Below are the code and all the weights of a small trained network. Each question names an input and a target symbol and asks about switching units off, where a switched-off unit gives its printed mean instead of its output.

import numpy as np


def w(rows, s, z=0):
    codes = np.array(rows[::2]) - 128.0
    scale = np.full(codes.shape[1], s)
    scale[-1] = z or s
    return codes * scale


def f(y):
    return np.maximum(y, 0)


def softmax(a):
    e = np.exp(a - a.max(-1, keepdims=True))
    return e / e.sum(-1, keepdims=True)


def log_softmax(a):
    a = a - a.max(-1, keepdims=True)
    return a - np.log(np.exp(a).sum(-1, keepdims=True))


def net(x, mask):
    ids = ['ΔΨβγεζηθλξστφω'.index(c) for c in x.split()]
    T = len(ids)
    res = E[ids] + P[:T]
    r = res
    for j in range(2):
        rows = slice(2 * j, 2 * j + 2)
        q, k, v = (r @ M[0][rows].T for M in (Q, K, V))
        z = softmax(np.where(np.tri(T) > 0, q @ k.T / 2**0.5, -1e9)) @ v
        o = O[0][rows]
        res = res + np.where(mask[j], z, o[:, -1]) @ o[:, :-1]
    y = f(res @ A[0][:, :-1].T + A[0][:, -1])
    res = res + np.where(mask[2:6], y, B[0][:, -1]) @ B[0][:, :-1]
    return log_softmax(res[-1] @ U[:, :-1].T + U[:, -1])


Q, K, V, O, A, B = {}, {}, {}, {}, {}, {}
E = w([
[56,108,224,75],'Δ',
[61,106,109,100],'Ψ',
[111,159,149,138],'β',
[184,127,171,183],'γ',
[134,163,99,187],'ε',
[6,98,140,187],'ζ',
[115,90,111,143],'η',
[106,138,97,69],'θ',
[216,235,127,112],'λ',
[175,125,169,183],'ξ',
[75,140,135,87],'σ',
[220,113,174,174],'τ',
[128,104,140,146],'φ',
[112,55,171,122],'ω',
],0.025)
P = w([
[254,28,22,41],'0',
[129,140,152,128],'1',
[106,161,150,134],'2',
[112,153,150,139],'3',
[72,162,141,142],'4',
[61,113,136,157],'5',
[61,159,146,149],'6',
[62,164,142,154],'7',
[45,195,139,147],'8',
[62,158,132,147],'9',
],0.0076)
Q[0] = w([
[152,177,100,120],'head 1',
[104,153,121,88],'head 1',
[76,133,99,57],'head 2',
[136,136,127,252],'head 2',
],0.014)
K[0] = w([
[86,164,97,119],'head 1',
[217,63,109,167],'head 1',
[104,50,36,12],'head 2',
[80,209,107,231],'head 2',
],0.011)
V[0] = w([
[18,207,160,101],'head 1',
[112,225,20,121],'head 1',
[158,38,48,254],'head 2',
[53,52,226,128],'head 2',
],0.0076)
O[0] = w([
[101,83,80,72,26],'head 1',
[103,161,131,168,203],'head 1',
[13,154,63,118,165],'head 2',
[156,107,197,251,7],'head 2',
],0.012,0.0014)
A[0] = w([
[107,146,146,205,111],'neuron 1',
[127,105,119,75,72],'neuron 2',
[133,46,107,141,253],'neuron 3',
[255,76,66,203,59],'neuron 4',
],0.0096,0.0058)
B[0] = w([
[94,85,93,81,232],'neuron 1',
[93,60,108,74,172],'neuron 2',
[106,231,243,159,254],'neuron 3',
[113,4,69,181,157],'neuron 4',
],0.012,0.0049)
U = w([
[109,29,218,47,66],'Δ',
[144,152,104,167,99],'Ψ',
[173,153,120,158,106],'β',
[124,106,111,136,84],'γ',
[56,148,7,143,141],'ε',
[40,83,113,159,5],'ζ',
[98,133,94,173,212],'η',
[118,149,130,170,254],'θ',
[192,220,89,137,114],'λ',
[123,130,93,154,212],'ξ',
[99,63,96,26,124],'σ',
[134,51,102,165,103],'τ',
[159,167,137,148,191],'φ',
[170,115,204,119,110],'ω',
],0.011,0.0068)

Each question gives the input, a string of symbols that net reads in full, and the target symbol t.
The units are the heads (2 rows each of Q, K, V and O) and the neurons (one row each of A and B). Each row of codes is followed by its name. A weight is (code - 128) times the scale printed after its matrix; where a second scale follows, it is the last column's (O, A, B and U).
mask holds one flag per unit, heads first, then neurons. A switched-off unit (its flag False) gives its mean, the last column of its rows in O or B, instead of its output. The means were averaged over made-up inputs and are rounded, as every weight is.
A unit's drop is (log p(t) with every unit on - log p(t) with that unit switched off) / (log p(t) with every unit on - log p(t) with every unit switched off).
The circuit of an input: a set's keep is (log p(t) with only the set's units on - log p(t) with every unit switched off) / (log p(t) with every unit on - log p(t) with every unit switched off). Starting from all 6 units, units are removed one at a time, each time the one whose removal leaves the highest keep (on an exact tie, the one counted first), for as long as the keep stays at least 0.8.
units of the circuit, in order: the units of the circuit, biggest drop first
k most important neurons: the k neurons with the biggest drops, biggest first
which heads matter: for each layer, one digit per head in row order, 1 if its drop is at least 0.15 and else 0, layers parted by /
drop of u: that unit's drop, to one decimal
input Ψ ε η, target ε: which heads matter -> 01
input ζ θ σ, target Δ: which heads matter -> 11
input θ θ Ψ ε θ η η θ, target σ: units of the circuit, in order -> [head 2; neuron 2]
input η η Ψ, target ε: units of the circuit, in order -> [head 2]
input ε λ ε Ψ θ ε θ θ η β, target ε: units of the circuit, in order -> [neuron 3; head 2]
input θ τ θ θ ζ ε ε β, target ε: 2 most important neurons -> [neuron 3; neuron 1]
input θ Δ θ η η σ, target σ: units of the circuit, in order -> [head 2; neuron 3]
input θ Δ θ θ η θ θ θ η ω, target ω: 2 most important neurons -> [neuron 3; neuron 1]
input θ ζ θ θ ζ η, target ζ: units of the circuit, in order -> [head 2; neuron 1]
input ξ ζ σ η θ θ ξ θ σ, target ω: units of the circuit, in order -> [head 2; head 1]
input Δ φ θ θ, target τ: units of the circuit, in order -> [neuron 4; head 2]
input θ ε θ θ θ θ θ ε ξ, target ε: units of the circuit, in order -> [head 2; head 1]
input Δ σ θ, target τ: units of the circuit, in order -> [head 2; neuron 4]
input ξ θ θ β θ φ θ ξ θ Ψ, target ω: units of the circuit, in order -> [head 2; head 1]
input ξ Δ θ, target ω: units of the circuit, in order -> [head 2]
input φ θ ε ξ ω, target ω: which heads matter -> 10
input η τ Ψ η θ, target ε: drop of neuron 3 -> 0.2
input η σ η η σ θ ε ε γ, target ε: drop of head 2 -> 0.7
input ζ θ θ, target Δ: drop of neuron 1 -> 0.0
